Below is a small trained network, with its code and all its weights. Each question gives an input and a class and asks what happens when units are switched off, that is, made to give their printed mean instead of their output.

import numpy as np


def w(rows, s, z=0):
    codes = np.array(rows[::2]) - 128.0
    scale = np.full(codes.shape[1], s)
    scale[-1] = z or s
    return codes * scale


def norm(h):
    return h / np.sqrt((h * h).mean(-1, keepdims=True) + 1e-5)


def f(y):
    return np.maximum(y, 0)


def log_softmax(a):
    a = a - a.max(-1, keepdims=True)
    return a - np.log(np.exp(a).sum(-1, keepdims=True))


def net(x, mask):
    res = np.array(x, float).reshape(1, 5) / 4 @ E
    u = 0
    for l in range(2):
        y = f(norm(res) @ A[l][:, :-1].T + A[l][:, -1])
        res = res + np.where(mask[u : u + 15], y, B[l][:, -1]) @ B[l][:, :-1]
        u += 15
    return log_softmax(norm(res)[-1] @ U[:, :-1].T + U[:, -1])


A, B = {}, {}
E = w([
[124,110,122,124,106,120],'x0',
[151,69,181,205,134,98],'x1',
[96,75,120,82,228,225],'x2',
[157,111,209,24,123,67],'x3',
[253,109,138,125,45,188],'x4',
],0.005)
A[0] = w([
[95,244,120,219,50,122,107],'0.n0',
[179,103,226,43,177,71,66],'0.n1',
[171,85,239,214,182,56,141],'0.n2',
[103,88,208,85,165,196,18],'0.n3',
[49,76,131,181,140,55,160],'0.n4',
[221,155,148,88,101,171,97],'0.n5',
[130,145,226,74,129,99,61],'0.n6',
[67,200,57,75,95,139,158],'0.n7',
[59,158,169,81,168,57,127],'0.n8',
[203,195,127,134,82,223,147],'0.n9',
[189,78,172,31,61,145,170],'0.n10',
[65,217,131,90,125,117,75],'0.n11',
[152,179,169,134,100,39,69],'0.n12',
[120,192,101,43,85,143,4],'0.n13',
[80,49,2,137,12,82,79],'0.n14',
],0.0079,0.0032)
B[0] = w([
[132,103,39,67,142,179,231],'0.n0',
[93,246,110,58,112,89,226],'0.n1',
[86,147,210,63,101,159,254],'0.n2',
[136,78,72,26,143,191,178],'0.n3',
[254,113,163,187,100,151,222],'0.n4',
[141,97,177,131,189,88,209],'0.n5',
[138,184,33,92,105,78,186],'0.n6',
[154,135,220,117,94,106,212],'0.n7',
[196,122,135,142,192,31,222],'0.n8',
[134,122,153,184,161,81,236],'0.n9',
[123,162,113,138,191,48,245],'0.n10',
[169,114,177,178,96,124,181],'0.n11',
[150,72,62,29,69,138,198],'0.n12',
[76,123,221,90,46,212,159],'0.n13',
[102,138,161,162,177,140,178],'0.n14',
],0.0079,0.0056)
A[1] = w([
[193,150,139,73,220,75,211],'1.n0',
[130,75,239,120,96,155,53],'1.n1',
[79,31,137,67,130,191,167],'1.n2',
[114,83,131,84,190,178,99],'1.n3',
[121,113,1,21,54,90,146],'1.n4',
[215,122,47,139,62,72,105],'1.n5',
[135,148,103,157,171,49,117],'1.n6',
[112,162,62,203,102,209,8],'1.n7',
[132,129,89,170,92,221,167],'1.n8',
[67,198,193,145,187,76,175],'1.n9',
[55,181,110,218,127,201,73],'1.n10',
[30,141,123,148,153,127,5],'1.n11',
[208,126,70,118,17,47,43],'1.n12',
[154,190,179,96,80,187,192],'1.n13',
[191,72,89,204,138,121,96],'1.n14',
],0.0083,0.0026)
B[1] = w([
[113,105,125,249,131,186,254],'1.n0',
[2,157,192,70,153,114,164],'1.n1',
[135,88,153,113,140,252,155],'1.n2',
[84,108,3,138,94,174,157],'1.n3',
[114,168,62,115,168,212,185],'1.n4',
[91,48,119,145,236,205,179],'1.n5',
[164,123,114,194,113,90,169],'1.n6',
[202,221,96,49,113,79,155],'1.n7',
[91,209,149,79,190,90,167],'1.n8',
[174,138,173,164,53,141,190],'1.n9',
[206,216,87,44,78,28,153],'1.n10',
[205,111,191,132,151,133,130],'1.n11',
[131,87,84,179,176,248,188],'1.n12',
[27,134,200,113,59,150,175],'1.n13',
[155,181,178,83,98,60,176],'1.n14',
],0.0062,0.0099)
U = w([
[197,242,73,46,166,67,182],'0',
[110,93,43,81,228,235,144],'1',
[214,101,193,214,197,88,106],'2',
[68,166,232,61,106,164,143],'3',
[124,191,148,128,184,157,220],'4',
[38,109,57,170,125,69,32],'5',
[2,71,34,145,58,37,2],'6',
[60,51,47,145,40,33,2],'7',
],0.0085,0.0051)

Each question gives the input, the list of numbers given to net, and the class t.
The units are the neurons (one row each of A and B). Each row of codes is followed by its name. A weight is (code - 128) times the scale printed after its matrix; where a second scale follows, it is the last column's (A, B and U).
mask holds one flag per neuron, layer by layer. A switched-off neuron (its flag False) gives its mean, the last column of its row in B, instead of its output. The means were averaged over made-up inputs and are rounded, as every weight is.
A unit's drop is (log p(t) with every unit on - log p(t) with that unit switched off) / (log p(t) with every unit on - log p(t) with every unit switched off).
The circuit of an input: a set's keep is (log p(t) with only the set's units on - log p(t) with every unit switched off) / (log p(t) with every unit on - log p(t) with every unit switched off). Starting from the 12 units with the biggest drops (on a tie, the unit counted first), units are removed one at a time, each time the one whose removal leaves the highest keep (on an exact tie, the one counted first), for as long as the keep stays at least 0.8.
units of the circuit, in order: the units of the circuit, biggest drop first
unit that matters most: the unit with the biggest drop
k most important neurons: the k neurons with the biggest drops, biggest first
k most important neurons of layer l: the k neurons of layer l with the biggest drops, biggest first
input [6,-8,-5,3,3], class 3: units of the circuit, in order : (0.n13)
input [-1,-5,-1,-3,-8], class 2: 2 most important neurons of layer 0 : (0.n8, 0.n2)
input [0,-7,-1,-7,-5], class 0: 3 most important neurons : (0.n2, 0.n0, 1.n10)
input [6,4,-4,-6,-3], class 0: 2 most important neurons : (0.n14, 0.n0)
input [4,-5,-5,1,-1], class 1: 3 most important neurons : (0.n12, 0.n0, 0.n2)
input [7,-7,-8,7,-6], class 1: units of the circuit, in order : (0.n12, 1.n12, 1.n4)
input [-5,5,7,4,5], class 1: units of the circuit, in order : (0.n3, 1.n3)
input [2,-7,-8,7,-3], class 1: units of the circuit, in order : (0.n12, 1.n12, 1.n5)
input [-3,-3,-8,-6,3], class 1: units of the circuit, in order : (0.n0, 1.n5)
input [5,-7,-4,-3,3], class 3: 2 most important neurons : (0.n13, 0.n7)
input [5,-4,6,8,7], class 0: 2 most important neurons of layer 0 : (0.n10, 0.n1)
input [-2,2,-3,7,-4], class 0: 2 most important neurons : (0.n1, 0.n8)
input [8,-8,3,-8,6], class 0: 2 most important neurons : (0.n2, 1.n10)
input [2,-7,2,6,-8], class 2: 3 most important neurons of layer 0 : (0.n8, 0.n2, 0.n11)
input [-4,5,-4,-5,4], class 0: unit that matters most : 0.n7
input [-4,0,3,-6,4], class 0: 2 most important neurons of layer 0 : (0.n8, 0.n10)
input [-5,1,-8,5,3], class 1: units of the circuit, in order : (0.n12, 1.n12, 1.n5)
input [-6,-6,2,-3,-3], class 3: 2 most important neurons : (0.n7, 0.n10)
input [1,-7,1,-3,4], class 3: 2 most important neurons : (0.n13, 0.n8)
input [3,4,-6,-5,-1], class 1: unit that matters most : 0.n0
input [-3,-2,-8,-3,-7], class 1: 2 most important neurons of layer 0 : (0.n0, 0.n12)
input [-4,-4,-6,-4,8], class 2: 2 most important neurons of layer 1 : (1.n14, 1.n4)
input [8,3,6,-3,8], class 2: 2 most important neurons : (0.n9, 0.n0)
input [8,8,-4,4,3], class 3: 2 most important neurons : (0.n2, 0.n0)
input [-5,2,-8,5,-7], class 1: 3 most important neurons : (0.n12, 1.n12, 1.n5)
input [5,7,3,-5,-3], class 3: 2 most important neurons of layer 1 : (1.n1, 1.n0)
